Below is a small trained network, with its code and all its weights. Each question gives an input and a target symbol and asks what happens when units are switched off, that is, made to give their printed mean instead of their output.

import numpy as np


def w(rows, s, z=0):
    codes = np.array(rows[::2]) - 128.0
    scale = np.full(codes.shape[1], s)
    scale[-1] = z or s
    return codes * scale


def f(y):
    return y / 2 * (1 + np.tanh(0.7978845608 * (y + 0.044715 * y**3)))


def softmax(a):
    e = np.exp(a - a.max(-1, keepdims=True))
    return e / e.sum(-1, keepdims=True)


def log_softmax(a):
    a = a - a.max(-1, keepdims=True)
    return a - np.log(np.exp(a).sum(-1, keepdims=True))


def net(x, mask):
    ids = ['γεθξτψω'.index(c) for c in x.split()]
    T = len(ids)
    res = E[ids] + P[:T]
    r = res
    for j in range(3):
        rows = slice(2 * j, 2 * j + 2)
        q, k, v = (r @ M[0][rows].T for M in (Q, K, V))
        z = softmax(np.where(np.tri(T) > 0, q @ k.T / 2**0.5, -1e9)) @ v
        o = O[0][rows]
        res = res + np.where(mask[j], z, o[:, -1]) @ o[:, :-1]
    y = f(res @ A[0][:, :-1].T + A[0][:, -1])
    res = res + np.where(mask[3:7], y, B[0][:, -1]) @ B[0][:, :-1]
    return log_softmax(res[-1] @ U[:, :-1].T + U[:, -1])


Q, K, V, O, A, B = {}, {}, {}, {}, {}, {}
E = w([
[94,47,138,123,106],'γ',
[92,54,128,143,118],'ε',
[178,2,101,167,119],'θ',
[90,80,191,109,125],'ξ',
[108,97,195,74,121],'τ',
[54,78,79,102,120],'ψ',
[104,149,167,136,238],'ω',
],0.022)
P = w([
[111,217,28,231,2],'0',
[80,98,146,133,185],'1',
[90,52,165,118,185],'2',
[100,70,185,140,141],'3',
[120,71,177,140,145],'4',
[142,76,183,127,151],'5',
[158,73,193,118,156],'6',
[174,53,186,125,155],'7',
[187,64,201,135,164],'8',
[186,69,213,142,181],'9',
],0.0077)
Q[0] = w([
[174,254,136,140,182],'head 1',
[77,74,146,99,132],'head 1',
[148,82,114,103,186],'head 2',
[182,151,110,125,148],'head 2',
[196,167,28,131,96],'head 3',
[209,171,94,102,110],'head 3',
],0.015)
K[0] = w([
[100,148,204,103,212],'head 1',
[146,122,78,141,123],'head 1',
[158,195,101,98,95],'head 2',
[108,188,156,153,117],'head 2',
[6,155,95,79,108],'head 3',
[3,147,74,76,122],'head 3',
],0.015)
V[0] = w([
[72,187,131,126,152],'head 1',
[139,86,95,123,172],'head 1',
[193,172,151,49,96],'head 2',
[105,156,80,7,118],'head 2',
[166,138,126,201,204],'head 3',
[133,178,76,131,83],'head 3',
],0.014)
O[0] = w([
[177,64,120,35,74,81],'head 1',
[101,206,125,96,70,179],'head 1',
[127,60,183,177,69,17],'head 2',
[2,189,70,71,88,106],'head 2',
[219,126,74,57,44,170],'head 3',
[151,143,140,104,243,9],'head 3',
],0.0089,0.014)
A[0] = w([
[209,204,105,156,207,66],'neuron 1',
[129,32,163,23,120,4],'neuron 2',
[254,134,114,128,151,165],'neuron 3',
[132,46,198,162,144,89],'neuron 4',
],0.0096,0.0025)
B[0] = w([
[117,145,53,33,167,163],'neuron 1',
[123,220,95,148,133,254],'neuron 2',
[70,155,191,151,85,202],'neuron 3',
[231,140,244,73,168,165],'neuron 4',
],0.011,0.0065)
U = w([
[175,50,200,169,124,254],'γ',
[141,68,225,159,102,204],'ε',
[210,143,127,181,209,137],'θ',
[130,166,174,254,138,57],'ξ',
[35,95,181,200,96,167],'τ',
[223,147,138,135,70,142],'ψ',
[153,179,167,244,126,14],'ω',
],0.0068,0.0036)

Each question gives the input, a string of symbols that net reads in full, and the target symbol t.
The units are the heads (2 rows each of Q, K, V and O) and the neurons (one row each of A and B). Each row of codes is followed by its name. A weight is (code - 128) times the scale printed after its matrix; where a second scale follows, it is the last column's (O, A, B and U).
mask holds one flag per unit, heads first, then neurons. A switched-off unit (its flag False) gives its mean, the last column of its rows in O or B, instead of its output. The means were averaged over made-up inputs and are rounded, as every weight is.
A unit's drop is (log p(t) with every unit on - log p(t) with that unit switched off) / (log p(t) with every unit on - log p(t) with every unit switched off).
The circuit of an input: a set's keep is (log p(t) with only the set's units on - log p(t) with every unit switched off) / (log p(t) with every unit on - log p(t) with every unit switched off). Starting from all 7 units, units are removed one at a time, each time the one whose removal leaves the highest keep (on an exact tie, the one counted first), for as long as the keep stays at least 0.8.
units of the circuit, in order: the units of the circuit, biggest drop first
most important unit: the unit with the biggest drop
k most important neurons: the k neurons with the biggest drops, biggest first
heads that matter: for each layer, one digit per head in row order, 1 if its drop is at least 0.15 and else 0, layers parted by /
drop when u is switched off: that unit's drop, to one decimal
input ψ θ γ, target ψ: units of the circuit, in order : (head 1; neuron 2; head 3)
input θ ε γ ψ τ ξ ψ ξ ψ τ, target θ: units of the circuit, in order : (head 3; head 1; neuron 1)
input ξ γ ε, target γ: heads that matter : 101
input ξ ψ ω τ γ ξ ψ ψ ψ γ, target τ: most important unit : head 2
input ε γ γ ξ γ, target γ: 3 most important neurons : (neuron 4; neuron 2; neuron 3)
input ψ ψ ψ ω ε ψ ξ ω ε ε, target ψ: 2 most important neurons : (neuron 2; neuron 3)
input ξ ξ ψ τ ξ ω ω ξ θ ξ, target ξ: heads that matter : 100
input ψ θ ω τ ε ψ ψ ψ ω γ, target ψ: units of the circuit, in order : (head 1; head 3; neuron 2)
input θ γ ξ ξ τ ω ω τ ω γ, target θ: 2 most important neurons : (neuron 1; neuron 4)
input ψ θ ω, target ψ: units of the circuit, in order : (head 1; head 3)
input τ ε ψ ω ε, target ψ: heads that matter : 001
input ξ τ ω ω γ ξ ξ θ, target ξ: heads that matter : 100
input ξ γ ε ω ψ ψ ξ ψ ε τ, target τ: heads that matter : 011
input θ θ ε θ ω ψ, target θ: units of the circuit, in order : (head 2; head 1; neuron 1)
input θ ω ω ξ γ ω ψ, target θ: heads that matter : 111
input ξ ψ ε ψ γ τ, target τ: units of the circuit, in order : (head 3)
input ψ γ ψ ε ξ ω γ ω ψ τ, target ψ: units of the circuit, in order : (head 3; neuron 2)
input θ ξ ψ γ ξ ε ξ ψ ψ ε, target θ: heads that matter : 101
input ξ ω ξ ψ, target ψ: 2 most important neurons : (neuron 3; neuron 2)
input γ ε ξ, target γ: 2 most important neurons : (neuron 4; neuron 2)
input ξ ψ ω ω τ, target ψ: most important neuron : (neuron 2)
input τ ω ε γ θ, target τ: drop when head 2 is switched off : 0.5
input ω ξ ψ τ ψ ε θ ψ ε, target ξ: drop when head 1 is switched off : 1.5
input θ ω ω ω ψ γ ω ψ ε γ, target θ: drop when head 3 is switched off : 0.7
